[-161  357  -39   60  -77 -204 -137  312 -459  248   64    5  158 -143
  -94  202 -438 -183 -290   40  120  -14    4   44 -203 -121  142 -221
  442  272  196 -339  229 -146 -186]  0
[  86   66  288  136 -121   46 -225 -150 -310  105  -73  -34   16   26
 -103  486 -131 -400   16   23 -146  212  162   76  -25  305 -200 -226
   85  -19 -381  116   99   20  -40]  8
[  45  152 -101   56  -21 -218   69   35   79  -16  149 -421  185  -44
   87   42  114 -324  -20  132   56   21  182  118 -316   64  -90   27
  -21  -54  226 -255   23 -133 -115]  6
[-158  -37   51   35   56  495  -48  173   51 -162  280 -196   35  -13
  241  179 -160    1 -148   86   17  -42   78   -9 -201  201  -33   81
  101  -98   94 -136  -47  -43 -208]  1
[ 212  288  -94    0  136  -66 -368  115   64  337  -78  -21   -6   15
   85   66 -192 -301 -218  -22  -54  330  409  252 -193    7  -94    3
 -219   96  -24 -138 -184  -76   14]  4
[ 102   49 -209  -98  115  446   41  218   67   13   17 -177  -27  -64
  190    4  214 -246 -247  227   99 -130    5   53  -71  362   23  -15
  141  186  -80 -107 -223  -70  -86]  1
[   6  -71  -99 -342 -228  371  -39  -97  184  374 -150   72  -79  198
   82    0  359  218  357   48   60 -175   76   34   78  145   29  138
  107  163  -71   19 -247 -173  -14]  3
[ -39  147   96  196  223 -320 -348  -14  -57  269  133 -249  166  -80
  232  181  -86 -375 -329   56  119  -34   87  131 -230  238 -148  -94
  -84  -37   31   -7   33   45  -10]  0
[ 150   49    1  -35   89  347 -271  243 -280  120  213  191   86   93
   30  111  220  211 -158   -3 -112  106   28 -237   96  -48   18 -140
  226  -37    7 -103  213   89  263]  6
[ 427   64 -112 -293  185 -197  -55 -526  279  221   19   99  -17 -118
   46   51  169  120  116   28 -178  410   85   68   48 -278 -210  275
 -226 -167  397 -241  -96  300  158]  8
[ 136   -2    1  -10  132  160  191  310    4 -224 -195  132 -211 -423
  -18   41  157  192 -249  -88  199 -133 -130  -69   93 -196  146  -38
  220  124   42 -163 -187  132   13]  11
[-202 -107  -58 -177   -8  -58   97   44    2 -114  145 -128   20  148
   99  156  103 -185  -73  286  -57  -13  280   44    7  278   67 -236
    2   14    5  -94   61  -51 -116]  4
[ -14    2   38  184 -284  178   49  -39 -102  -19 -194    6 -205 -464
   94   33 -415 -190  111   31  113  125 -103  206 -179 -154   74   36
   28  115    6  -91  -70 -125 -229]  4
[-113   20  202  -20   56  -17   69 -204   80 -192  -28  -15  -57  -22
   53   53  171  -43  115  159  128  -40  -53 -134  271  411  -10  -65
    0  -95   86  122  -86  -90  -60]  10
[  34   34  -44 -136  -36   61  218    9   37 -216    5  -67  -53 -201
 -182   83  390 -147  -87   80    4 -293  -28 -175  331  295  119 -182
   63  149 -204   46 -157 -196 -168]  4
[  56 -123  153  -44   40    1  155  -89 -149 -410 -137  -47   72 -249
   61   70 -229  349   -6 -213  136 -194 -232 -128  284  222   62  114
  135 -179   69  340  215  108 -162]  6
[-188  -11 -175 -144   36  320    7   82   82  177  -84  -86   24  295
  -91   30  213 -246  -59  113  -42 -260   55  -65  -85   76  173  -79
   55   77   75   72 -228 -169   20]  7
[-117    9   52  194 -283   86 -560  -30  120  359  171  -91   88  320
 -127   60 -104 -189  193  -18 -131 -171 -149  -39  -13  -10  138 -276
  282  132 -359 -194  -86 -296 -159]  0
[  27  -16   85  -92 -146  356   35  -50 -119  158  155   97  132  123
  142  -63   16  -49  107   71   21   97  -83  -26  -66  143    8  -74
   47    7   21   46   90 -130  -46]  4
[  -2 -218  -31  210 -317 -154   50  323  102  -99  111  -37  -49  108
   -9 -170 -563  111  -74 -238  246   97 -342  170   -7 -101 -101 -173
  223  241 -140  -29 -115 -238   60]  2
[ 298  181   82  122 -196   28 -347 -117  -87  457 -242  137  -10 -155
   63   -4   22  129  329   44 -136  123 -249 -156  119 -115   73  117
  238  188  123 -205   60   54   18]  1
[ -36  128   52   91 -141   27  271   32 -176    0 -195  121 -179 -260
 -109  125 -131  188   -6  -44  211  137  -84  131 -176  251  -39   11
  181  174 -196  147 -163 -257  -78]  3
[  46   -8  160 -145   -7  269   99   49 -105  -84  103   75  164   17
   45  -27  -35  256  128   39 -229 -116   73 -142  231  176   31  -40
  151   45 -169   19   80   -3 -123]  5
[  77   83  -96  102   13  -12  154   -4   15   55  290 -269  203  261
  -11   34  -59 -234 -190  -93  132   67   28   20 -321 -335  -70  193
   40 -268  455  -30   99  -25   18]  9
[ 234 -109 -206 -233  155  -17  429   66  -28 -352  105   86    5  -64
  -26   57  422  119 -232  -39 -258  148  114 -201  186   53 -136   86
  -84 -181  151  -56  217  242  187]  6
[-280 -149   39 -116 -129   51  -57  199  -61 -169 -101   90  -25   85
  -12 -185  -41   72  223   20   16 -126   80  -32   39 -418  308  -67
    1  -93  236  -29   85 -108   -1]  8
[ 428  193 -158 -250 -125  -12  -80 -327   67  328   -5 -253   52 -252
  171  370 -187  -75   43  200 -503  328  125   88 -264   32 -153  293
  -94 -207  899 -115  -91  293  125]  7
[   1  111 -129 -212  243  285   25  187   80  -65  387 -100  107   98
  414 -165  241   23 -110   31 -141  -66   21  124   50   62 -206   10
 -165 -113   86   38   53   35   88]  1
[ -13  204 -159   97  -65  157  114   77   30   50 -175 -268    4    7
  -60 -287  -14 -212   -2  286  273  -79 -186  107  -80  161  186  -91
  130  179  -43  -49 -236 -296  -80]  5
[-248  -11   53 -124  194   84  271  170  -51 -394  -19 -224  -52 -384
   -6  432  201  279 -148 -192 -467  -70  268  -49  183   38 -304   67
 -268 -181  -10   85  106  148  -50]  10
[-251 -143   20    9 -166  447 -102   16  -17  235    2  336  -91  -10
  174   27 -242  100  291 -153   80   -6 -204  120 -306 -197   93  -30
  -18   83   34   79  -72 -262 -131]  3
[-255   38  119   18 -276  164 -284   25 -166  192  155   73   39  288
  -94   19 -341 -235  278   63 -162   -5   73  100 -219 -194  212 -369
  -74   95 -149  140  111 -289   13]  4
[ -74    3   64  256    1 -144  283  -37  -56  -33 -168   59 -144 -100
 -253  413 -529   15 -211 -242 -223  216 -252   86 -435  -27 -219  127
  108   49  -81   -6 -121  201  -22]  10
[ -26   40 -278  141   74  111   71  301  106   33  119  -61  -89   57
  120  -43 -150   98 -101   32   78  -35 -273   95 -121 -163  -69  -92
   92  104  353  -41 -131   94  230]  7
[  95   59 -250 -395  100  478   46   37  -72   47  218  263   55  -35
  249  166  427  -55  132  -20 -234  209  254   -1 -159 -235  -41  -63
 -216 -188  438 -200  243  -66   94]  2
[ -42   55 -171   15 -141   37   -8   28  176   87 -129 -237   49  189
   70 -398   90   75  401  135  -56    4 -370  177  -67 -234   75   18
 -234   68   71   28 -133 -207   44]  0
[-105   80  -79    7   63   81   50  126 -109  -44   -9  -97  -25  -92
   47  194  294  -86  -17  209   50 -185   50  -93   97  244   19 -198
   26   67   -8  -39   57  -53   33]  5
[-501   88  176  -96  -37  142   -8  114 -288  -86  218 -129  108  148
  -57  491 -202 -528 -262  157 -106 -238   20   -1 -284  138  195 -321
   23  -61   72 -100   57 -104 -399]  9
[-215   75  145   79  -90  239 -169   48 -101 -306  254  -66  -20  129
 -188 -242 -264  -93   52  147  254 -309  -39  -94   77   73  328 -307
   75  170 -509   19  147 -268  -90]  7
[  76  -87  144   51  -71  -45 -135   -1  -70   88  238   -7  289  128
  137 -118 -254   -1  -70  -94 -191  286  -91  -37  -40  -88  -98 -125
  246 -108  -41 -435  356   66  -21]  0
[ 139  -68  -48 -163  154  -71  152   67  -84   -6  -65  317   67  -21
 -201  -38  -96  504   44 -337 -254  141  -63 -158  154 -437 -124   54
  101  123  -48 -113  227  173  284]  5
[-258  151   61  191  249  455  219  187   -8 -160  328 -231  173   -3
  171  191 -166 -303 -311   19  -54 -224 -129  -61 -378  135 -163   67
   94  -78  121 -156  -71 -104 -152]  11
[ 127   23 -218 -195  183  366  -89 -100   64  350 -299  151  -65 -305
  178 -187   91  -68 -121  -44  225  -87  109   97   -4  -90  125  253
  204  165   59  -95 -180  -77 -137]  3
[  35 -187  269 -242  141  284 -104  131  -69  121    1  423  -15    7
  358   31  404  386  212 -198   74  149  -16  -41   66  -96  -68 -183
 -213  -57   87  179  147  143  245]  7
[ 250  113    2 -206  -38  184 -193 -378    9  178 -139 -153   41   40
  -11  193  -38 -212  126  140 -184  181  245   93   71  167  -72  160
  -71  -56  -26   -8  -73    5 -106]  9
[-464   46  133  549   -4  110  -66  366  -31   85  166 -143   11   73
  213 -137 -466  -15  110   53  147 -141 -277  253 -568    0 -198  -77
  -89  179  -34  164 -166  -66   91]  2
[-121   61  -78   75  -23  246  119   66  -31  -77 -193  -93  -92 -327
    9 -147  -64 -140   27   12 -134 -229 -246    9  -47 -113 -112  303
  235   45  298  -67 -147  205  -12]  9
[ 187   43 -181  -41  -18  -12  158   42  165   78  -25  120  -45  104
  -41  -73   85   52  144  -43  -82  197  171   33  -54  -63 -134   11
   48   92  152  -83  -81  -77  256]  2
[  -7   19   54 -283   19  -18   39 -269   29   32  -66 -177   31   -1
 -133  241  162   13   79   71 -340   80  168  -35  -47 -109   12    4
  -49 -139  181  -93   29  135   45]  7
[-327   46  -75  237  176   38   -7  382   84   73  409   65  203  297
  242 -311 -368   46   51 -154   73 -215 -140  174 -378 -265  -49 -237
   19  120   14   -7   23 -242  129]  7
[-212  -46   33   -9  -78   45 -473   25  -58  215  -55 -108  -15   12
  -40   79  350  -23  159   63  147 -274  117  -31  128    3   51 -255
 -143   28 -138  137  130   30  120]  11
[-370 -323  276 -145    4  426 -184  179  278 -310  303 -149  -25  -18
  371   57  162  313  117  -81  416 -424  -83    6  221  161   32  -60
  375  -49  -71  -99 -216 -158 -361]  0
[ -20 -242  -34  -23   76   28  469   55  274 -355  106  -72 -145 -273
  122  -53  330  399  -21  143  108 -145    8 -191  101  140   -5  113
  162    9  216 -150 -120  123   66]  7
[   4 -120 -189 -194    2   37   20   81  -54   23  299   48  165  183
 -193  387  180   77  -68   33 -161 -107  191 -241   68   95   21 -198
  362  122  117 -181   95  -91  -30]  2
[-118  -43   51   78 -234 -119  186 -162  200  350 -265   48    1  -84
   93 -231 -302   28  250  122  -14  -60   42  174 -209  104  120  -93
  125  109  140  -64 -269 -135   36]  2
[  29  211   45  121 -247 -168 -273 -301  -54  103   15 -217  151  434
 -108  -10 -531 -435   94  227   83 -118 -222  -10   15  327  156  -73
  356   39 -209 -242   71 -203 -156]  10
[ -77  -72  160 -194  -51   30  -39 -207   -8   59  -27  -79   92  203
   77  -79  -42  126  219  183 -156 -132  -31  -66  213  -31   92  -54
   48    2  -14 -103  179  231   28]  2
[-137   92  -34 -146  186  458 -220  -66   59   82  164  -69   32   67
  236  -99  352  -67  130  162  156  -67  138   36  -44   51   -3  -45
 -117  -11  -68 -126   76  -81  -36]  7
[  76 -268  -24  136  -12  -36 -203  170  168  -48  481  -30  222  395
  198 -374 -170  -27 -173  -79    6  231  226  121  -91   73  -76 -195
   33 -131 -368 -146  202 -115   29]  9
[  46   11  -38   -1  -48 -286   62  -47 -169  -35 -180 -408  141  138
 -160  165 -268 -188 -190  122 -262  110  -35  -12 -203  180  -95  320
  203  -24  145   45   39  149  -66]  5
[ 216   -5 -142 -175 -126  347  -15 -168 -158  104 -171   30  104   -3
 -104 -230   60   36  -10   76  -32  555   -8   76  -58  127  -42  194
  110  -11 -193 -201   91  -75 -200]  1
[ 194   36   -9   21 -172  111 -204 -191  -63  345  138  -62  210  122
 -237   21  -19  -50   -4 -147   70  280  186 -137  -68 -187  -85  159
   11  -20   70  -80  213 -143  -20]  9
[-142  117 -133   87 -280 -263   78  256 -162  370  -14  -69   65   36
 -174  298 -463 -270 -166 -121  -35 -139   70  236 -562 -263  123 -185
  201  222  167  -34 -141 -238  -65]  2
[  23  -46  153  143 -172  182  -70   40  -91  -40   25  -81   29   77
   62  -61 -122 -108   -9   85   47  -16  -62  -27   73  101  150 -110
  182    9 -267  -87   69  -56 -214]  7
[ -43  -54  -57 -534 -168   47  216 -401 -200   77   67  -31  263  363
 -103  305  196 -563  -76  238 -178 -135  281   -9 -134  121  346  -47
 -366 -321   41  108   47 -262 -361]  8
[ -18 -138   43 -319  -94  485 -114   52  -45   17  170   63   75   25
  -50   50  292   21 -102   80 -181   10  231 -121   45  211  264 -220
   14  -35 -178   47   56 -134 -223]  0
[  98    2  259   26 -227 -241  235 -272   66 -231  -31 -139   -3 -208
  106   97  112 -132  150  194  156  -23  -62   36   69  597    3 -147
  279  -38 -195 -201 -106 -178 -270]  2
[ 263 -415 -367 -176  -76  175 -117 -372  677  275  159  148  -16  234
  -94 -370   87  187  256  -55   47  213  116  -65  -63 -422   56  228
   68   99   -5 -446 -247 -260  153]  8
[  45   95  370   77 -161   52  -46   -9 -226    7  -47  236   31   56
   76 -129 -223   -4  236   66  -40   49 -100    2    4  -97  283 -153
  -99   35 -239   90   11 -176 -150]  7
[-239  191  344   70  109  210 -375 -212   31  361 -391   40   26  172
  163 -100 -168  -58  572  105 -126  -56   47  101  -39 -156   34  -43
 -126  -16   18   30 -105   29  141]  5
[-112   47 -110 -270  -81 -131  -79 -184 -170 -159 -244   21 -130  213
 -133  201   46 -237  -57   86 -128  491   56  174  -81  120   57  148
 -188 -236   -5   80  -14 -189 -295]  8
[ -68  180    7  209   34 -180  221   13   66   -9 -167  -53  -10 -287
  -69  247 -491 -142  -67   29 -341 -111   48   45 -204  270 -103 -100
  338   92   53 -312 -206   40   -6]  5
[-241  184  172  302   98   80 -493  -15  -79  168   36   44   24  234
   11  240 -121 -562  128   15 -288 -165  187   86  -30   51   -1 -506
 -317 -157 -255  112   79  109   34]  7
[ 220  236  -43  -23   50 -318   39 -110 -135  158 -222  -98  106 -368
  140  -33  163  -13 -114  222 -131  322   55   42  -34  332 -315  212
  284  -59  333 -434   53  281  100]  11
[-180  -93 -117 -166  229  254 -339 -139  -49   39  104  173   53  223
 -146  125  217  124  167   80 -173   73  173 -191   13 -217  135  -98
  103  -86  149 -110  189   80   47]  7
[ 275  101 -122   12  355   68  179   45  104 -218  222   20  -38 -165
  106  -36  232  347 -205   -3  103  170  -24 -223  -90   32 -175  359
  -26  -43  244 -100  106   96  270]  8
[  77 -321  258   87 -305  149  187 -330   11 -309 -253  115  -15 -117
 -193  -76   63  420  519 -230  116  -72 -229 -232  220  -78  142  134
   -2 -110 -390   47  222  -11 -231]  7
[  71    1  -39  -79   88  287  211  121   -4  211  -13  225   28   11
 -105   83   34 -256 -263    7   14  117  113  -99 -227 -142   84    5
   99  169  218 -121 -182  -43  -67]  11
[-232    5   19   21  264   54 -144  113  203  143  -73    1  -46  103
   99  201  348  147  383  280 -138 -137  394 -102  -75  -72    9 -184
 -178   74  304 -149  -17  203  285]  8
